Below are the code and all the weights of a small trained network. Each question names an input and a target symbol and asks about switching units off, where a switched-off unit gives its printed mean instead of its output.

import numpy as np


def w(rows, s, z=0):
    codes = np.array(rows[::2]) - 128.0
    scale = np.full(codes.shape[1], s)
    scale[-1] = z or s
    return codes * scale


def f(y):
    return np.maximum(y, 0)


def softmax(a):
    e = np.exp(a - a.max(-1, keepdims=True))
    return e / e.sum(-1, keepdims=True)


def log_softmax(a):
    a = a - a.max(-1, keepdims=True)
    return a - np.log(np.exp(a).sum(-1, keepdims=True))


def net(x, mask):
    ids = ['αβγδεζηθλμξπτφψω'.index(c) for c in x.split()]
    T = len(ids)
    res = E[ids] + P[:T]
    u = 0
    for l in range(3):
        q, k, v = (res @ M[l].T for M in (Q, K, V))
        z = softmax(np.where(np.tri(T) > 0, q @ k.T / 4**0.5, -1e9)) @ v
        res = res + np.where(mask[u], z, O[l][:, -1]) @ O[l][:, :-1]
        u += 1
        y = f(res @ A[l][:, :-1].T + A[l][:, -1])
        res = res + np.where(mask[u : u + 12], y, B[l][:, -1]) @ B[l][:, :-1]
        u += 12
    return log_softmax(res[-1] @ U[:, :-1].T + U[:, -1])


Q, K, V, O, A, B = {}, {}, {}, {}, {}, {}
E = w([
[28,186,38,167,145,16,183],'α',
[159,241,115,147,136,178,105],'β',
[42,112,159,177,162,106,86],'γ',
[52,112,6,145,139,175,110],'δ',
[183,202,34,132,182,125,158],'ε',
[57,105,149,229,153,51,155],'ζ',
[181,209,119,86,69,95,88],'η',
[151,108,70,194,80,38,204],'θ',
[148,71,38,124,137,69,132],'λ',
[158,131,157,124,197,49,163],'μ',
[98,194,157,179,50,129,218],'ξ',
[117,125,131,182,177,169,214],'π',
[154,68,109,254,105,127,78],'τ',
[124,76,72,204,22,128,136],'φ',
[204,119,146,182,137,100,85],'ψ',
[166,88,85,104,191,177,173],'ω',
],0.0097)
P = w([
[78,230,29,197,127,112,139],'0',
[83,196,58,192,133,109,158],'1',
[92,175,82,178,140,119,145],'2',
[98,161,108,162,128,119,152],'3',
[104,141,130,141,124,114,157],'4',
[114,125,154,132,119,130,151],'5',
[113,95,169,114,114,134,143],'6',
[120,85,191,94,100,146,152],'7',
[125,55,212,70,88,139,149],'8',
[131,38,236,55,86,144,146],'9',
[140,29,253,50,63,148,154],'10',
],0.0043)
Q[0] = w([
[179,171,254,45,150,97,72],'L0H1',
[127,157,184,153,87,215,96],'L0H1',
[127,185,81,102,176,136,64],'L0H1',
[146,196,134,58,100,139,42],'L0H1',
],0.0095)
K[0] = w([
[83,102,70,96,96,2,21],'L0H1',
[113,233,110,190,94,130,58],'L0H1',
[99,122,82,152,145,45,187],'L0H1',
[148,139,45,229,131,63,167],'L0H1',
],0.0094)
V[0] = w([
[2,178,138,7,48,197,51],'L0H1',
[156,110,150,184,156,148,123],'L0H1',
[180,75,84,107,108,235,172],'L0H1',
[128,155,53,59,94,10,142],'L0H1',
],0.0026)
O[0] = w([
[185,99,241,1,127,77,61,9],'L0H1',
[132,75,120,179,166,160,115,147],'L0H1',
[150,30,168,112,110,143,225,112],'L0H1',
[119,222,93,82,86,141,135,138],'L0H1',
],0.0022,0.0016)
A[0] = w([
[148,90,138,67,136,163,116,42],'L0N1',
[91,125,175,188,184,52,128,146],'L0N2',
[104,182,181,115,121,175,94,108],'L0N3',
[146,180,104,134,117,214,103,5],'L0N4',
[69,109,129,122,85,192,150,67],'L0N5',
[148,158,156,40,87,123,101,46],'L0N6',
[169,67,152,89,155,102,114,70],'L0N7',
[214,118,157,166,162,108,91,85],'L0N8',
[247,133,88,87,153,79,161,208],'L0N9',
[116,131,87,95,118,195,187,32],'L0N10',
[157,199,183,102,147,254,58,74],'L0N11',
[135,153,122,167,53,79,44,127],'L0N12',
],0.008,0.0025)
B[0] = w([
[175,135,145,126,146,139,130,132],'L0N1',
[49,87,103,175,111,147,125,252],'L0N2',
[103,116,111,121,93,105,134,146],'L0N3',
[77,132,120,166,178,89,161,141],'L0N4',
[71,126,144,102,108,145,152,159],'L0N5',
[156,169,72,129,100,161,92,138],'L0N6',
[155,126,135,137,123,91,176,140],'L0N7',
[108,191,161,167,96,143,114,151],'L0N8',
[166,163,112,248,128,126,146,213],'L0N9',
[134,164,128,118,112,177,109,158],'L0N10',
[112,99,53,146,99,72,207,148],'L0N11',
[132,136,112,114,101,210,151,187],'L0N12',
],0.012,0.0033)
Q[1] = w([
[95,135,81,215,37,177,174],'L1H1',
[141,117,107,126,149,62,11],'L1H1',
[158,86,147,174,139,208,77],'L1H1',
[44,79,54,249,72,203,254],'L1H1',
],0.014)
K[1] = w([
[197,59,201,103,165,110,137],'L1H1',
[106,187,94,135,124,68,190],'L1H1',
[212,176,119,87,109,129,125],'L1H1',
[216,35,252,116,74,116,133],'L1H1',
],0.013)
V[1] = w([
[100,131,154,73,208,139,213],'L1H1',
[117,191,180,153,151,1,121],'L1H1',
[68,166,129,120,92,168,159],'L1H1',
[113,67,27,65,89,91,152],'L1H1',
],0.0097)
O[1] = w([
[33,164,105,82,221,105,233,2],'L1H1',
[111,253,141,140,182,8,69,29],'L1H1',
[51,149,133,110,48,201,158,232],'L1H1',
[162,29,28,71,84,55,177,55],'L1H1',
],0.0061,0.0038)
A[1] = w([
[61,46,65,73,51,66,90,75],'L1N1',
[204,78,50,32,168,70,9,79],'L1N2',
[177,29,55,158,209,68,54,66],'L1N3',
[57,95,108,51,151,158,55,98],'L1N4',
[133,128,133,50,163,90,103,4],'L1N5',
[142,95,146,82,163,93,106,9],'L1N6',
[60,92,68,39,168,180,5,115],'L1N7',
[141,102,159,30,178,100,88,66],'L1N8',
[186,100,250,148,167,89,165,49],'L1N9',
[142,111,151,106,162,117,98,83],'L1N10',
[147,102,162,63,179,84,111,50],'L1N11',
[125,120,246,169,175,2,143,86],'L1N12',
],0.0054,0.003)
B[1] = w([
[109,114,63,103,114,123,129,251],'L1N1',
[108,149,28,117,98,94,107,137],'L1N2',
[94,106,255,149,137,116,107,169],'L1N3',
[94,169,155,94,124,121,100,164],'L1N4',
[148,137,103,143,83,175,116,128],'L1N5',
[117,103,115,143,119,123,93,128],'L1N6',
[173,188,175,43,108,104,49,174],'L1N7',
[114,145,125,158,95,133,121,128],'L1N8',
[64,204,84,93,157,151,116,150],'L1N9',
[125,128,108,109,115,136,143,128],'L1N10',
[154,128,118,96,122,164,116,128],'L1N11',
[119,125,80,190,123,145,78,179],'L1N12',
],0.0082,0.0023)
Q[2] = w([
[76,183,89,248,39,205,173],'L2H1',
[91,142,80,247,40,192,155],'L2H1',
[185,69,119,71,230,130,87],'L2H1',
[99,128,135,162,164,186,178],'L2H1',
],0.014)
K[2] = w([
[161,74,245,11,176,96,135],'L2H1',
[160,103,230,19,169,68,142],'L2H1',
[101,158,18,175,177,126,104],'L2H1',
[169,114,155,96,176,180,140],'L2H1',
],0.011)
V[2] = w([
[177,160,16,84,157,214,56],'L2H1',
[124,123,178,98,2,2,76],'L2H1',
[85,190,199,40,19,111,146],'L2H1',
[19,90,104,121,166,124,20],'L2H1',
],0.0074)
O[2] = w([
[138,122,160,11,136,108,50,122],'L2H1',
[99,183,10,243,62,152,41,2],'L2H1',
[52,206,76,174,119,253,114,141],'L2H1',
[91,53,69,119,237,156,38,132],'L2H1',
],0.0058,0.0054)
A[2] = w([
[178,74,101,117,154,91,87,98],'L2N1',
[132,121,180,63,101,66,131,98],'L2N2',
[147,118,112,138,90,61,96,253],'L2N3',
[246,167,64,126,200,177,145,75],'L2N4',
[109,138,75,126,117,58,149,102],'L2N5',
[124,162,160,157,173,113,114,164],'L2N6',
[151,141,92,121,137,116,187,132],'L2N7',
[144,122,143,160,113,134,86,38],'L2N8',
[145,148,108,61,104,132,134,140],'L2N9',
[135,108,157,139,172,200,120,222],'L2N10',
[140,111,119,193,124,114,156,106],'L2N11',
[130,122,173,114,128,120,146,192],'L2N12',
],0.011,0.0034)
B[2] = w([
[130,100,230,36,178,147,165,155],'L2N1',
[76,121,46,211,69,98,83,189],'L2N2',
[185,157,97,117,223,195,46,195],'L2N3',
[49,90,88,175,1,11,52,166],'L2N4',
[111,114,47,108,138,138,203,167],'L2N5',
[87,157,89,105,107,43,147,174],'L2N6',
[190,130,90,134,152,144,205,188],'L2N7',
[143,99,158,89,145,154,77,179],'L2N8',
[147,176,135,72,143,81,154,167],'L2N9',
[101,134,228,53,116,71,151,255],'L2N10',
[171,98,185,187,180,169,169,227],'L2N11',
[151,150,110,137,111,51,92,209],'L2N12',
],0.0094,0.0072)
U = w([
[66,80,34,152,153,118,153,3],'α',
[189,178,47,123,147,146,183,61],'β',
[53,113,105,65,131,136,51,215],'γ',
[108,176,80,22,147,152,107,126],'δ',
[155,88,87,185,58,30,112,97],'ε',
[17,3,114,203,145,124,86,145],'ζ',
[187,170,59,119,35,139,78,130],'η',
[227,85,83,200,161,156,98,221],'θ',
[205,98,88,129,237,129,94,142],'λ',
[129,222,107,190,229,53,105,95],'μ',
[103,206,141,221,74,208,174,64],'ξ',
[116,147,165,85,191,126,242,136],'π',
[189,61,215,151,64,181,82,99],'τ',
[181,3,86,94,33,202,147,71],'φ',
[179,225,224,172,113,123,52,128],'ψ',
[161,82,169,117,99,47,194,239],'ω',
],0.0044,0.0035)

Each question gives the input, a string of symbols that net reads in full, and the target symbol t.
The units are the heads (4 rows each of Q, K, V and O) and the neurons (one row each of A and B). Each row of codes is followed by its name. A weight is (code - 128) times the scale printed after its matrix; where a second scale follows, it is the last column's (O, A, B and U).
mask holds one flag per unit, layer by layer, with each layer's heads first. A switched-off unit (its flag False) gives its mean, the last column of its rows in O or B, instead of its output. The means were averaged over made-up inputs and are rounded, as every weight is.
A unit's drop is (log p(t) with every unit on - log p(t) with that unit switched off) / (log p(t) with every unit on - log p(t) with every unit switched off).
The circuit of an input: a set's keep is (log p(t) with only the set's units on - log p(t) with every unit switched off) / (log p(t) with every unit on - log p(t) with every unit switched off). Starting from the 12 units with the biggest drops (on a tie, the unit counted first), units are removed one at a time, each time the one whose removal leaves the highest keep (on an exact tie, the one counted first), for as long as the keep stays at least 0.8.
circuit, biggest first: the units of the circuit, biggest drop first
unit that matters most: the unit with the biggest drop
k most important neurons: the k neurons with the biggest drops, biggest first
k most important neurons of layer l: the k neurons of layer l with the biggest drops, biggest first
input η α θ ζ ξ θ, target ξ: 2 most important neurons of layer 0	(L0N9; L0N2)
input β τ ω τ, target ω: circuit, biggest first	(L2H1; L1H1; L0N2)
input ζ π ζ τ λ ω μ ζ, target ε: 3 most important neurons	(L2N2; L2N12; L0N9)
input μ η ξ ζ ζ ζ ε ω θ ω τ, target ω: circuit, biggest first	(L1H1; L2H1; L0N1)
input ζ ε η ψ ζ β μ, target μ: 2 most important neurons	(L2N6; L0N9)
input τ δ θ φ ε η η, target η: circuit, biggest first	(L1H1; L2H1)
input ξ ξ ξ, target ξ: circuit, biggest first	(L2H1; L1H1)
input δ η δ ζ η ξ φ π ε, target ω: unit that matters most	L2H1
input τ α δ λ ξ ω ε, target ω: circuit, biggest first	(L2H1; L1H1)
input θ η α δ ξ ε, target ξ: circuit, biggest first	(L2H1; L0N9; L1H1)
input δ η τ θ π λ τ λ γ δ ζ, target ζ: circuit, biggest first	(L2H1; L0N9; L0N2)
input ξ α ω ξ ω ψ α π π, target π: 2 most important neurons	(L0N9; L0N8)
input φ δ ξ ξ ω τ ε θ π, target π: circuit, biggest first	(L1H1; L2H1; L0N8; L0N2)
input π ε ψ λ ε, target ε: 2 most important neurons	(L2N4; L0N9)
input ψ τ ζ ζ ψ γ λ, target θ: most important neuron	(L0N2)
input α ψ ψ π τ θ δ ζ λ ζ, target θ: 2 most important neurons of layer 1	(L1N3; L1N12)
input ζ τ ε ζ, target ζ: circuit, biggest first	(L0N9; L0N2; L2H1)
input ω ε ξ ω π, target ω: circuit, biggest first	(L2H1; L1H1; L2N12)
input ζ β α ω ξ, target ξ: circuit, biggest first	(L0N9; L2H1)
input ω β π γ π η φ δ μ γ, target γ: unit that matters most	L0N9
input α ξ ψ, target ψ: circuit, biggest first	(L1H1; L0N8)
input ζ γ τ ζ π ε λ, target λ: 2 most important neurons	(L2N3; L0N2)
input γ θ ζ τ π ζ ξ α α, target ξ: circuit, biggest first	(L2H1; L0N2; L1H1)
input α μ α β, target μ: 2 most important neurons of layer 2	(L2N6; L2N3)
input ζ α π ζ γ η ζ ω η, target ε: 2 most important neurons	(L2N2; L0N2)
input λ λ λ ε, target θ: 3 most important neurons of layer 2	(L2N3; L2N11; L2N10)
input β μ φ ε λ λ δ ζ ψ, target ψ: 2 most important neurons	(L0N8; L0N9)
input π δ α θ λ η ζ π δ δ, target δ: 2 most important neurons	(L1N7; L0N9)
input ξ ψ ξ ω ξ λ ζ μ ξ ξ ζ, target ξ: circuit, biggest first	(L2H1; L0N9; L0N2; L1H1)
input ζ δ δ δ, target δ: most important neuron of layer 1	(L1N7)
